Rows and whether each has a hidden trait (one of two labels; each part has its own):
[ 13  14  -5  -2  -8   2 -21  10  -1   1  -1   5  -2 -18   6 -16 -12  12
  -9   8  12 -12  -1  10   9] => zj
[ -1   6   3   3  -3  -4   3   3   2   0   5   2   0  -2  -8   2  17   7
   9  -9  -2 -10   3  14  -2] => lh
[ -1 -11  -6   4   4   4  13  -3  -1   1  11   4   5   1 -10  -2   5   3
  12   8  -1  -1  -2   3  11] => lh
[  4  -9   9   7   2  -2 -11   0   1  -2  -8  -2  -2   5  15   2 -15 -17
  -7  11   1   5   4   0  -8] => lh
[ 4  5  1 -3  0 -1  7  0  2 -2 -1 -4  0 -4 -4  6  9  8  2 -6 -3 -2  5  2
 -2] => lh
[  0  -5   1   8  -3   1  -8   4   4   2  -6  -5   2  15  -3  -4  -2 -12
  14  21   0   2   7 -28  -4] => zj
[ 11   9   1   3  -8  -1 -28   4   3   1 -10  -3  -1  -4   1  -4  -9   1
  -2  22   6   2   6 -17  -2] => zj
[  7  -8   5  -1   2  -1 -28  -9  -2  -2  -1  -7   4   0  10  11 -15   0
 -11  13  -1  18   0 -16  -6] => lh
[  6   9  -1  -1  -3  -3 -20   3  -2  -1   4   5  -3 -13   1  -4   3   4
  -6 -10   3  -5   0  29   5] => zj
[  0  15   1  -1  -4   1  31   7   1   2  -8   1 -10  -5   8  -6  -2  -9
  -1  -5   5   2   1   0  -2] => zj
[ 10   1   5   1  -3  -7 -63  -8  -2  -4   2  -2   4 -11   3  10  -6  11
 -15   2  -1   4   1  19  -2] => lh
[  1  13  -5   1  -6  -2  -1   6  -1   1   6   9  -4 -11  -6  -9   9   9
   5  -9   5 -12  -1  28  11] => lh
[ 11  11   8   1  -6  -5 -38   1   0  -2  -3   0  -2  -5  12   2 -11   2
 -15  -2   5   0  -1  20  -9] => zj
[  1   1   2   4   0  -3 -11  -1  -2  -1   8   6  -3  -9   3  -2   1  -6
  -2  -6   1  -9   1  30   2] => lh
[  4  -7   6   1   2  -1 -11  -7  -2  -1  -3  -1   1   0  12   8 -12  -2
  -9   8   0  13  -2  -4  -2] => lh
[ -4  -8  -1   7   1   1  -4  -4  -1   2   3   1   2   8  -3   0  -4  -8
   9  16   1   0   1 -11   5] => lh
[  4  11   1  -4  -3  -1   1  -1   0   0 -10  -6  -4  -5   6   3  -2  -2
  -9  -2   0  17   1 -19  -9] => zj
[  9  15   6   3  -8  -4 -26  10   2   0 -13  -1  -5   0  10  -7  -7  -2
  -8  -1   6  -5   1   3  -9] => zj
[  9  -9   5   3   1  -6 -63 -11  -1  -4   3  -3   8  -5   2  11 -10   9
 -14  12  -4  -3   3  12   0] => zj
[ -3 -11  -1   4   4   1  -5  -9  -1   1   3  -2   4   6  -2   7  -3   0
   6  13  -4   9   1 -16   3] => lh
[ -9  -8   3  11   1   6  60  12   6   4 -14  -6  -5  31   1  -7   1 -27
  22  17   1   0   9 -39  -9] => lh
[ 2  1 -3 -1  1  0 -4 -1  0 -1  6  2  5 -1 -9  1  9 13  6 -4 -2 -8 -1 13
  6] => lh
[  7   7   7   5  -6  -4 -26  10   2  -1  -1   0  -2   0   4  -6  -1  -3
  -3   0   5 -13   4  18  -7] => zj
[ 16  13   3 -12  -2  -3 -36  -7  -2  -4   2   0   2 -26  10   6 -10  23
 -23  -9   2   1  -5  28   2] => zj
[ -2 -11  -1   4   3   1  -4   0   0  -1   9   5   4   7  -5  -3   4   5
   9   5   0 -15  -1  18   8] => lh
[  6   9   0   0  -6  -1  -7   4   4   1  -2  -2   1  -1  -7  -5   8  -7
  12   6  -2  -3   7 -10  -4] => zj
[  5   8   4   5  -6  -3  -2  11   4   0 -14  -4  -6   7   7  -2   2  -5
   0  -3   3   2   4  -5 -13] => zj
[  1  -8 -10   6   1   6   0   3  -1   3   6   5   2  -3  -7 -14  -4  -5
  13  22   4 -11   2  -4  16] => lh
[  6  19   5  -4  -4  -1  17   7   0   0   2   4  -6  -7   8  -4   1   5
  -8 -14   5 -13  -2  30  -4] => zj
[ -4 -12  -4   3   5   4  26  -2   1   2   6   1   4   5 -10  -2   7  -4
  18  10  -4   3   2 -12   8] => lh
[  4   3   9   5  -7  -7 -48   5   5  -2  -6  -6   2  10  -2   4   2   1
   0   4  -1  -8   7   2 -13] => zj
[  5   7   8   0  -2  -4  -5   0   0  -2   0   0  -5  -5  10   7  -5   2
 -12  -8   3   2   0  23  -7] => zj
[  5 -10   3   3   3   2 -13  -4  -1   0  -4  -6   2   6  10   1 -18 -10
  -6  18   1  10   1 -20  -3] => lh
[  4  -4   3   1  -1   0 -16  -5   2   0  -4  -7   5   8  -2   8  -3   3
   3  16  -2   9   4 -24  -5] => zj
[  4  20   0  -8  -3   1  21   6   0   1  -6   2  -7 -13   9  -6  -2   3
  -8 -10   4  -8  -1   9   1] => zj
[  4 -11  -5  -1   4   1 -10  -8  -2  -1  12   3   9  -5  -9   3   4  15
   5   5  -2   2  -4  11   9] => lh
[  8  10   6   3  -4  -1 -21   5   2   0 -12  -9  -4   0  10  -2 -14 -16
 -11  10   2   4   7 -23 -14] => zj
[  2  -9  -3   1   1   4   3  -2   2   1  -9  -6   4  11  -2   1  -7  -1
   6  18  -2  10   3 -33   1] => lh
[  7  14   8  -5  -4  -4  -2   5   3  -2 -10  -7  -1   3   8   4   4   5
  -7 -15  -2  -1   0  -1 -18] => zj
[ -2 -17  -5   6   5   4   8  -2   0   1   5   1   4   4  -6  -3   2 -11
  16  18  -2   5   4 -14   9] => lh
[  4   0  -1  -2  -3   2 -16   1   1   0  -7  -8   2   7  -1   1  -7   4
  -1  14   2   8   3 -25  -1] => zj
[  7   0  -2  -4  -4   1 -29   0   2  -1  -7  -9   4   6  -4   3  -6   8
   0  14   2   8   4 -25  -2] => zj
[  1  -7 -12  -6   6   4   7 -10  -3   0   7   2   7 -13 -12   2   2  16
   4   6  -3   8  -3  -8  16] => lh
[ 10   7 -15   5  -9   6 -53  12  -2   4   8  11   3 -13  -6 -31 -18   3
   4  31  15 -30   0  10  24] => lh
[ 0  4 -1 -2  1 -2  7 -1  1 -1  3 -3  0 -1 -9  5 13  6  5 -9 -5 -2  4  5
  1] => lh
[  3   0  -1   3   1  -1 -17  -1   1  -1   3   0   3  -1  -7  -1   1   2
   3   5  -2  -6   3   6   2] => lh
[-11  -5  -6   0   7   5  61  -2   0   3   7   2   1   7 -11   1  15  -2
  20  -3  -5   2  -1  -9   6] => lh
[ -3  -4   6   5  -2  -2  -6   0   0   1  13  10   1  -6   0  -2   4  -3
   6   1   1 -22   0  29   4] => lh
[  1 -11   0   3   3   3   4  -7   0   1  -2  -4   4   8   1   4  -9  -2
   3  18  -1   9   2 -21   1] => lh
[  4   6   2  -4  -3  -1 -18  -3  -2   0  -3  -3  -4  -8   8   4 -10   0
 -11   2   4  13   0  -6  -2] => zj
[  3   7   1   6  -6  -3 -19   6   3   1  -5  -2  -3   4  -6  -3   5  -6
   7   7   1   0   7  -9  -5] => zj
[  4   3   0  -4  -1   3  14   2   3   1  -1  -5   1  -2  -3   0   2   4
   4   8   1  -1   5 -11  -2] => zj
[  6   7   4   1  -2  -1   7   5   0  -1  -2   4  -5 -12   9  -5  -4  -4
  -5  -4   6  -3   1  23   2] => lh
[ -4   1 -10  -5   4   5  38  -4  -1   1   4   0   3  -1 -12   0  11   9
  12  -3  -4   2  -2 -16   8] => lh
[ -4  -2   5   4   2   1  17  -1  -1   1  -4  -3  -6   7  10   5  -8 -14
  -3   4   2   8   3 -11  -4] => lh
[  1  -8  -1   4   1   1 -13  -7   0   1   1  -3   5   6  -1   4  -5   0
   4  18  -2   4   1 -20   1] => lh
[ -3 -11  -3   4   6   4  22  -3   0   1  11   2   5   5  -8   1   5  -2
  11   8  -3  -5   1  -1   8] => lh
[ -1  -1   4   8   0  -4 -14   0  -1   0  -1   4  -4   1   4   0   0 -11
  -1  -4  -1   2   1  11  -3] => lh
[  6   5   8   6  -6  -3 -13   9   3   0 -11  -3  -6   6   6  -1   2  -2
  -1   2   4   0   5  -2 -11] => zj
[ -3   5   5   7  -2  -2  11  10   1   1   1   3  -7   2   3  -6   7 -17
   5  -8   2  -9   4  19  -4] => lh
[-5 -6 -1  1  6  1 23 -3 -2 -1  8  3  2  4 -1  2  5 -2  8 -6 -3 -5 -1 13
  5] => lh
[  8  13   2 -10  -1  -1   0  -2  -2  -2  -1   1  -3 -20  10   3  -2  13
 -14 -12   2   0  -2  19   2] => zj
